[128 = 0]

[145 126  90 102  94 123 134 130 136 145 132 114 143 151 113 163 125 112
 141 145 154 131 140 150 112 153 141 130 148 134 136 123 141  69 140 146
 146 132 153 155 148 120 169 125 150] : (69) V
[149 130 106 114 114 147 189 130 113 146 155 130 130 145 192 155 132 149
 107 129 135 125 122 175 120 132 149 148 146 129 166 112 152  72 123 136
 182 119 117 118 132 130 137 123 134] : (69) X
[148 139  74 125 114 135 167 124 105 133 130 123 145 129 184 142 103 152
 107 118 130 140 145 155 139 135 149 124 155 149 156 127 158  85 139 124
 166 124 126 120 159 140 149 115 140] : (74) X
[155 128 101 119 113 117 152 123 107 146 130 134 136 156  90 173 125 139
 114 113 138 132 126 179 137 139 144 134 129 131 149 133 137  68 119 132
 174 121 132 120 144 109 168 125 153] : (69) X
[163 135  91 122 118 143 164 136 107 141 148 125 134 130 220 184 122 127
 122 130 127 133 128 181 118 135 148 138 149 147 164 127 139  94 124 135
 192 134 127 110 149 127 153  99 129] : (68) X
[148 127  83 127 128 133 160 127 113 135 149 105 135 148 179 174 137 129
  81 145 145 129 124 146 117 132 110 134 141 132 161 126 152  86 114 122
 180 122 145 130 142 128 128 127 128] : (69) X
[155 129  83 126 114 142 179 118 106 138 128 136 140 113 167 142 118 138
 128  96 117 134 134 144 148 123 141 135 141 136 150 124 129  87 128 123
 148 130 120 117 149 120 158 108 131] : (74) G
[151 124  95 137 121 124 167 135 108 139 131 125 124 136 214 153 124 134
 123 126 140 125 133 159 100 133 147 134 160 126 138 130 146  90 138 135
 144 116 128 135 142 125 129 116 139] : (74) X
[137 123  98 132 135 130 177 111 115 141 122 126 148 136 210 143 117 127
 138 120 125 144 129 163 112 129 161 130 152 129 179 128 120 107 118 135
 146 117 120 111 145 131 124 134 121] : (74) X
[144 133 105 132 139 131 172 133 111 125 128 124 131 144 207 149 115 128
 131 140 132 140 124 166 106 135 145 127 152 142 151 132 131  97 137 135
 143 119 125 125 134 143 123 131 133] : (74) X
[151 127  98 149 127 129 159 122 109 145 127 122 139 147 182 163 113 123
 122 124 126 121 117 158 122 141 157 133 148 134 154 121 121  89 128 134
 170 131 125 124 148 117 147 125 133] : (68) X
[123 139 114 136 138 136 182 130 111 136 124 135 128 118 190 127 123 134
 118 114 134 133 130 160 152 130 156 138 157 145 159 131 137 111 138 132
 129 127 114 117 130 135 138 130 135] : (74) X
[139 121  89 125 104 137 134 129 111 140 138 124 133 133 181 154 109 137
 130 115 133 132 130 154 119 142 139 121 151 139 136 133 119  77 134 144
 134 126 139 134 155 124 156 107 133] : (74) X
[156 110  81 149 136 150 203 130 117 140 145 123 117 113 252 153 129 140
 117  48 136 130 130 178 111 126 163 125 170 135 152 129 149  85 130 145
 164 129 117 118 144 140 128 110 135] : (74) X
[149 130 108 127 150 133 172 126 109 130 135 145 140 108 233 157 113 163
 123 116 128 124 127 170 136 135 144 131 145 131 147 130 128  92 134 129
 127 129 139 100 145 148 131 111 135] : (74) X
[143 128 104 151 150 136 179 124 114 126 139  65 108 113 235 154 124 132
 128 123 137 126 138 153 112 122 146 130 169 138 157 120 122 109 146 136
 131 115 110 121 138 144 115 108 145] : (74) X
[145 127 100 142 120 160 186 123  93 144 160 134 134 138 162 170 138 140
 128 109 158 116 139 187 147 123 139 131 158 133 177 139 136  76 117 136
 173 138 129 132 148 121 155 111 135] : (69) X
[152 123  85 130 122 120 162 141 116 155 151 126 131 144 205 173 124 136
 111 133 135 125 136 175  88 134 149 139 148 135 143 118 128  85 122 133
 194 131 127 126 136 135 139 132 130] : (68) X

[130 118 122 124 128 129 131 128 140 124 138 133 130 141 134 123 141 124
 126 109 112 134 156 107 106 154 113 115 128 114 165 152 128 130 120 169
 136 122 126 126 134 134 143 120 132] : A R
[124 122 121 124 129 136 133 122 127 117 137 148 125 137 130 126 133 128
 130 119 125 132 147 118 114 143 103 117 125 126 146 153 125 128 124 160
 129 125 127 122 133 139 150 119 127] : A R
[111 109 124 133 137 138 135 135 118 127 129 143 127 141 129 126 129 131
 130 132 148 137 146 133 132 135 108 130 123 136 140 141 139 132 122 144
 116 130 133 129 127 130 155 124 132] : Q J
[119 113 124 132 130 136 128 123 130 111 136 134 126 144 138 125 127 127
 127 120 129 131 145 103 112 155 109 123 127 135 150 141 120 133 112 143
 118 126 127 116 125 133 154 127 130] : C J
[119 110 129 130 131 130 126 128 130 123 129 128 130 127 129 130 127 130
 127 132 135 134 154 123 123 143 117 124 127 142 143 139 130 132 117 133
 119 129 127 128 125 124 150 131 127] : C J
[125 120 127 125 126 132 128 122 130 122 134 135 125 127 138 126 130 125
 126 113 118 136 148 116 115 145 117 118 125 126 148 139 127 130 130 151
 131 128 125 124 129 133 148 132 127] : C R
[121 118 127 128 131 134 131 125 127 122 130 142 129 125 135 130 123 130
 126 126 126 135 156 131 122 141 115 120 125 133 136 137 130 129 129 146
 125 132 128 132 128 129 152 130 128] : N J
[128 124 129 129 125 135 135 123 132 123 130 139 128 133 145 126 136 125
 126 103 105 132 143 122 108 146 115 115 126 123 144 141 131 129 133 159
 131 132 128 134 130 135 142 127 125] : A J
[131 127 132 130 124 136 127 117 118 128 126 133 124 118 137 127 141 126
 128 112 117 133 126 135 125 123 121 120 127 125 123 134 134 127 141 140
 128 135 128 140 128 130 131 134 123] : A J
[133 132 126 132 122 137 134 118 126 119 129 148 128 138 135 128 146 126
 131 110 105 126 130 125 109 134 105 116 127 125 128 148 128 124 131 157
 128 129 130 130 132 139 129 116 124] : A J
[119 119 127 124 131 130 129 124 132 121 135 135 129 123 135 128 114 129
 125 127 129 131 151 118 121 146 123 123 125 133 142 129 123 130 127 136
 126 128 122 124 128 129 155 136 127] : C R
[114 120 122 123 133 136 131 114 126 117 140 152 124 132 135 122 133 126
 128 113 123 132 143 113 120 142 102 118 126 124 147 147 125 127 129 158
 129 126 128 121 133 140 147 124 124] : A R
[109 117 123 133 136 139 134 127 125 119 132 151 128 143 136 123 133 128
 131 122 131 130 134 121 123 136 108 128 125 133 135 139 129 128 122 144
 118 130 130 123 131 129 142 121 127] : C J
[116 112 122 120 136 124 129 137 144 126 140 131 130 142 130 122 125 125
 125 121 132 133 166 105 116 154 123 122 129 116 177 144 130 132 111 159
 130 120 124 120 133 126 148 123 137] : A J

[126 138 135 132 145 173 133 114 133 145 157 123 135 131 138 118 121 133
 127 129 131 157 118 117 134 137 142 127 127 144 119 123  93 134 143 121
 136 153 133 135 130 132 127 158 137] : F bifa
[137 138 124 129 129 173 135 109 138 118 125 127 142 126 131 126 128 120
 123 128 126 144 119 125 145 127 153 128 124 140 121 133  75 127 127 135
 123 148 142 131 138 132 121 125 124] : F bifa
[124 118 123 138 125 137 134 144 118 157 133 129 127 125 118 129 126 149
 133 126 127 139 134 118 121 121 159 134 143 138 120 134  78 121 131 118
 147 138 129 129 132 141 131 137 136] : F non
[135 130 136 137 127 148 136 119 138 141 115 130 144 125 128 130 128 135
 127 129 126 120 123 134 129 126 144 129 119 130 127 127 121 128 127 132
 121 137 133 118 134 133 133 122 129] : S bifa
[143 115 134 138 120 126 131 153 114 176 118 129 124 126 119 115 130 168
 127 115 135 114 142 115 125 113 139 140 124 136 121 128 121 125 122 109
 136 113 123 135 136 125 137 137 119] : S non
[123 116 129 142 133 120 126 161 118 135 108 128 143 127 118 133 141 161
 120 131 129 107 142 121 124 140 116 131 128 140 124 140  64 131 126 124
 152 111 128 137 125 129 131 137 124] : F non
[120 131 122 133 136 127 122 129 112 114 135 127 130 129 136 120 132 144
 128 134 125 118 140 123 143 122 130 125 142 153 126 132  77 125 121 118
 138 129 123 135 120 131 126 139 128] : F non
[129 133 133 131 133 160 135 123 136 189 118 126 145 132 134 120 128 130
 127 118 132 140 118 115 127  88 165 129 116 133 133 116 156 125 132 124
 133 121 128 132 147 130 130 120 126] : D bifa
[130 118 128 137 112 122 119 166 114 178 111 133 133 132 126 125 131 175
 124 117 130 128 131 118 129 117 140 128 124 118 131 127 133 120 126 102
 137  89 118 125 155 124 135 134 108] : S non
[125 104 129 128  97 124 127 174 110 137  95 144 133 127 106 129 130 175
 105 129 127  89 123 119 119 122 119 120 123 127 128 133 119 126 112 116
 133 100 114 135 137 140 149 111 125] : S non
[133 110 127 132 131 130 131 152 130 152  88 139 129 121 113 127 128 138
 118 125 134 124 125 122 124 112 152 130 111 119 129 130  95 130 133 124
 121 101 138 146 142 136 134 125 134] : S non
[123 125 117 136 122 130 133 138 119 159 115 131 134 123 127 123 128 153
 130 123 137 110 129 119 109 124 146 125 127 134 126 114 109 125 123 121
 135 132 133 129 127 130 154 129 127] : S non
[124 116 136 135 116 123 126 149 119 141  84 134 137 126 114 132 121 151
 130 136 134 100 134 134 127 123 133 119 121 123 124 134 110 122 124 125
 122 110 124 128 140 123 140 128 126] : S non
[129 146 138 135 127 175 131 100 147 161 157 145 119 129 133 124 125 113
 131 123 134 135 130 109 120 135 150 132 114 125 130 113 134 126 135 135
 121 176 133 107 119 137 129 119 128] : S bifa
[105 118 128 136 116 154 127 166 113 177 109 123 140 127 120 122 124 159
 131 125 129 108 144 106 118 132 149 128 131 135 141 109 114 124 122 109
 133 140 126 126 140 126 135 121 126] : S non
[117 123 122 139 134 142 128 150 105 145 129 129 116 124 133 130 134 153
 118 126 119 127 140 124 136 126 137 134 144 144 126 133  75 130 127 111
 150 122 123 133 125 125 130 139 129] : F non
[121 123 139 138 122 131 125 165 109 147 126 131 140 131 128 130 126 151
 128 131 127 105 149 115 174 124 117 125 138 152 132 124  76 126 112 111
 145 147  97 138 119 130 126 118 132] : F non
[116 126 126 130 131 127 119 152 116  90 131 131 125 121 116 126 131 144
 121 157 118 111 154 127 132 133  96 124 140 141 127 141  55 131 122 123
 135 142 125 132 118 123 152 130 155] : F non
[124 122 127 131 153 155 135 147 113 138 153 122 143 128 132 150 132 155
 118 132 131 130 128 100 141 125 138 134 141 163 125 135  55 122 135 119
 157 138 117 145 139 129 120 143 128] : F non
[131 123 144 145 119 122 125 152 118 141 122 127 129 125 122 123 127 155
 117 128 120 121 136 117 126 131 128 120 126 112 127 139 121 134 131 113
 133 132 124 124 130 128 140 137 126] : S non
[125 120 127 135 144 136 129 148 117 145 138 128 123 127 129 123 132 152
 123 128 127 119 138 118 121 130 124 130 138 160 126 123  81 124 113 119
 147 132 121 136 117 132 133 122 133] : F non
[126 124 118 140 143 128 123 139 114 130 121 127 124 136 132 116 123 146
 121 134 126 131 133 124 142 129 122 124 136 153 132 147  72 130 128 137
 135 121 118 145 123 125 126 144 127] : F non
[119 116 115 120 135 142 128 155 112 134 132 129 128 132 121 119 128 151
 129 130 130 115 143 122 134 126 143 130 147 157 127 122  56 131 122 135
 144 122 131 143 131 112 131 117 134] : F non
[118 123 113 124 127 137 118 148 133  75 119 133 138 120 129 137 132 124
 127 137 119  98 149 139 132 130 109 122 145 175 130 129  55 143 106 139
 148 173 124 138 118 129 124 127 134] : F non
[123 116 119 131 149 126 136 140 103 155 121 124 136 134 121 129 136 151
 126 126 128 137 120 120 139 119 141 122 142 145 124 103  98 122 134 111
 161 116 114 152 137 127 131 136 112] : F non
[128 113 130 134 113 135 134 164 121 167 106 129 141 123 117 124 129 161
 113 123 126 106 131 115 120 118 145 129 123 120 124 125 117 125 123 123
 136 112 131 136 133 132 134 122 127] : S non
[127 115 134 135 130 166 126 133 121 149 117 127 127 119 127 127 122 156
 123 127 130 136 139 110 122 122 175 127 141 143 128 131  84 122 129 123
 137 131 117 127 140 126 138 121 127] : F non
[130 129 122 134 135 152 133 148 122 145 135 130 135 124 122 138 138 144
 121 127 126 142 114 120 141 124 134 131 137 153 123 123  55 135 138 127
 140 149 138 146 134 131 122 131 121] : F non
[129 128 122 140 133 141 125 146 114 159 113 128 138 123 123 130 128 148
 122 130 130 136 131 112 138 135 149 128 138 145 124 137  73 132 132 109
 145 133 127 133 135 111 125 131 130] : F non
[130 113 131 129 127 104 128 153 120 158  77 125 115 129 127 126 119 170
 125 112 123 120 125 121 118 116 139 126 120 128 120 140 130 122 118 109
 134 101 124 134 122 131 138 135 127] : S non
[131 118 123 128 120 135 131 155 116 179  96 132 146 126 114 126 125 150
 128 125 132 123 136 115 123 150 154 128 125 130 122 119 100 125 128 122
 134 129 131 134 147 127 128 121 129] : S non
[119 133 121 141 123 123 126 147 101 145 145 132 123 132 127 121 132 146
 135 126 126 114 146 119 123 131 122 131 138 153 133 132  70 121 123 109
 149 141 105 131 121 146 139 142 132] : F non
[137 118 132 146 122 124 124 165 117 172 112 128 124 128 122 122 137 170
 112 124 124 117 132 108 117 128 136 130 123 128 131 126 130 131 128 108
 133 114 123 126 131 129 139 128 133] : S non
[131 130 118 145 106 136 131 150 121 160 107 126 141 125 107 126 123 141
 124 123 130 116 141 116 115 132 132 131 118 132 141 142  99 135 121 113
 128 134 126 120 133 131 127 135 137] : S non
[124 144 127 147 135 119 123 137 111 132 130 128 142 133 142 124 129 124
 125 135 129 105 137 125 137 130 137 131 132 148 135 131 122 123 117 116
 127 133 110  89 121 130 130 135 124] : D non
[131 117 139 151 129 135 134 154 100 201 109 124 129 141 126 125 121 186
 118 108 130 130 125 109 119 114 164 129 115 126 134 132 142 130 142 103
 131  98 128 135 135 133 136 132 125] : S non
[130 126 135 124 141 165 135 111 136 143 144 126 143 122 130 126 126 149
 127 130 122 147 116 100 121 126 147 130 124 126 119 136 102 117 140 136
 133 132 139 125 133 134 132 137 128] : F bifa
[123 119 126 148 132 129 124 155 112 130 109 125 137 127 103 126 126 153
 115 141 101 130 137 131 136 133 135 122 146 140 117 134  55 133 130 122
 152 114 129 134 132 125 129 136 129] : F non
[128 126 137 130 148 169 138  95 128 169 133 120 138 127 140 120 126 136
 133 124 128 166 113 111 134 122 164 132 128 136 118 124 148 126 148 125
 138 125 131 133 138 129 139 136 125] : F bifa
[124 117 123 128 131 132 133 142 120 120 159 128 121 123 132 111 135 150
 137 119 135 115 144 120 123 128 127 127 131 157 123 126  72 135 120 115
 144 161 128 136 108 129 137 126 130] : F non
[149 117 126 140 113 156 134 154 120 176 112 125 118 120 118 125 135 163
 135 129 128 123 148 108 113 119 159 129 130 144 124 121 108 124 116 112
 136 137 138 136 128 129 136 125 135] : S non
[130 134 132 144 114 162 128 129 144 159  90 126 160 131 122 133 107 128
 123 133 130 111 106 123 121 116 145 128 106 147 124 112 117 133 113 137
 107 140 130 123 143 133 128 109 125] : S bifa
[132 123 123 134 116 159 130 104 144 154 134 131 121 126 141 132 124 114
 134 129 137 146 125 118 117 121 158 130 129 132 125 125 133 122 137 147
 127 151 137 119 133 138 145 119 129] : S bifa

[118 142 121 130 125 113 120 134 132 125 130 115 133 127 124 126 129 125
 114 120 124 148 129 120 129 121 132 126 127 134 132 133 131 124 127 132
 130 119 127 125 131 134 139 131 129] : gase (13)
[108 146 124 128 123 114 124 142 136 129 125 111 122 127 126 126 127 126
 116 116 116 140 127 125 126 112 142 129 123 121 125 129 117 125 133 132
 130 122 133 127 121 139 128 140 128] : gase (12)
[117 139 118 127 124 124 121 139 134 124 128 122 121 127 128 123 126 126
 117 123 120 145 123 127 130 121 147 127 123 126 129 130 125 127 133 130
 135 121 126 126 125 141 129 130 131] : gase (12)
[122 141 127 128 123 123 119 133 134 128 125 120 128 127 127 126 128 123
 119 123 120 152 127 123 131 125 142 128 127 127 129 129 132 124 131 130
 129 121 127 122 127 135 129 119 129] : gase (12)
[116 136 110 130 133 115 131 134 118 124 137 115 122 126 123 133 131 122
 125 131 128 129 126 124 120 128 123 123 135 129 130 116 128 126 123 126
 128 134 130 131 126 119 134 135 123] : Tolet (18)
[118 141 115 130 130 122 116 142 133 129 131 126 121 119 134 122 125 127
 110 117 121 140 125 125 127 117 152 128 123 129 139 130 129 127 135 133
 125 119 121 124 122 146 135 136 127] : gase (12)
[116 138 120 127 121 129 119 143 135 130 126 127 121 131 130 126 130 123
 127 122 123 134 131 131 131 123 149 126 124 117 125 129 124 127 133 130
 128 124 130 126 118 144 126 132 126] : gase (12)
[126 137 139 129 122 126 119 133 141 130 124 124 142 130 130 128 129 125
 124 120 119 141 128 125 132 118 134 131 131 125 131 136 131 129 130 134
 127 125 128 126 129 133 132 128 129] : gase (12)
[107 143 119 133 127 101 128 134 133 122 128 101 133 129 122 133 129 123
 116 119 121 133 126 123 118 114 114 131 125 129 126 129 123 128 124 138
 127 123 134 132 131 123 135 146 130] : gase (18)
[111 142 116 129 126 117 122 136 127 126 128 112 123 125 125 127 126 120
 119 123 119 144 129 124 127 120 140 124 125 125 131 126 126 128 131 130
 129 121 128 126 126 136 131 134 127] : gase (13)
[118 143 126 130 121 113 122 133 136 124 129 112 130 125 129 125 129 125
 110 111 122 147 129 120 128 118 135 128 127 130 132 133 130 124 131 131
 123 121 126 127 129 134 136 133 127] : gase (13)
[125 128 126 126 131 122 125 134 136 129 125 126 131 127 133 121 127 131
 107 118 120 137 129 124 132 116 140 131 128 131 135 128 122 128 134 132
 126 118 120 125 127 133 129 132 129] : Tolet (12)
[120 145 127 130 127 111 120 136 136 128 127 111 136 124 126 131 133 125
 115 117 123 134 128 121 124 122 127 119 128 131 127 131 126 130 127 135
 127 123 131 128 128 129 140 141 121] : gase (13)
[112 141 116 134 128 118 119 144 134 126 128 119 120 133 130 124 128 125
 114 119 124 136 126 128 125 116 148 128 125 125 134 128 123 128 135 131
 130 120 127 125 124 141 132 136 130] : gase (12)
[112 150 120 132 126  99 123 133 131 121 131 100 131 129 118 134 129 121
 129 120 121 146 126 111 125 120 120 126 128 128 129 132 132 127 127 129
 131 124 135 131 130 129 137 138 125] : gase (18)
[107 143 114 131 126 110 129 140 129 125 129 108 117 127 125 130 130 118
 117 123 119 132 129 128 123 112 137 123 120 126 128 124 119 124 132 130
 133 120 132 129 121 135 130 144 125] : gase (13)
[116 145 122 124 124 122 121 137 133 126 128 122 126 128 129 125 131 124
 127 124 121 148 124 125 132 125 144 126 127 124 130 133 129 126 134 140
 130 119 124 127 125 136 133 128 132] : gase (13)
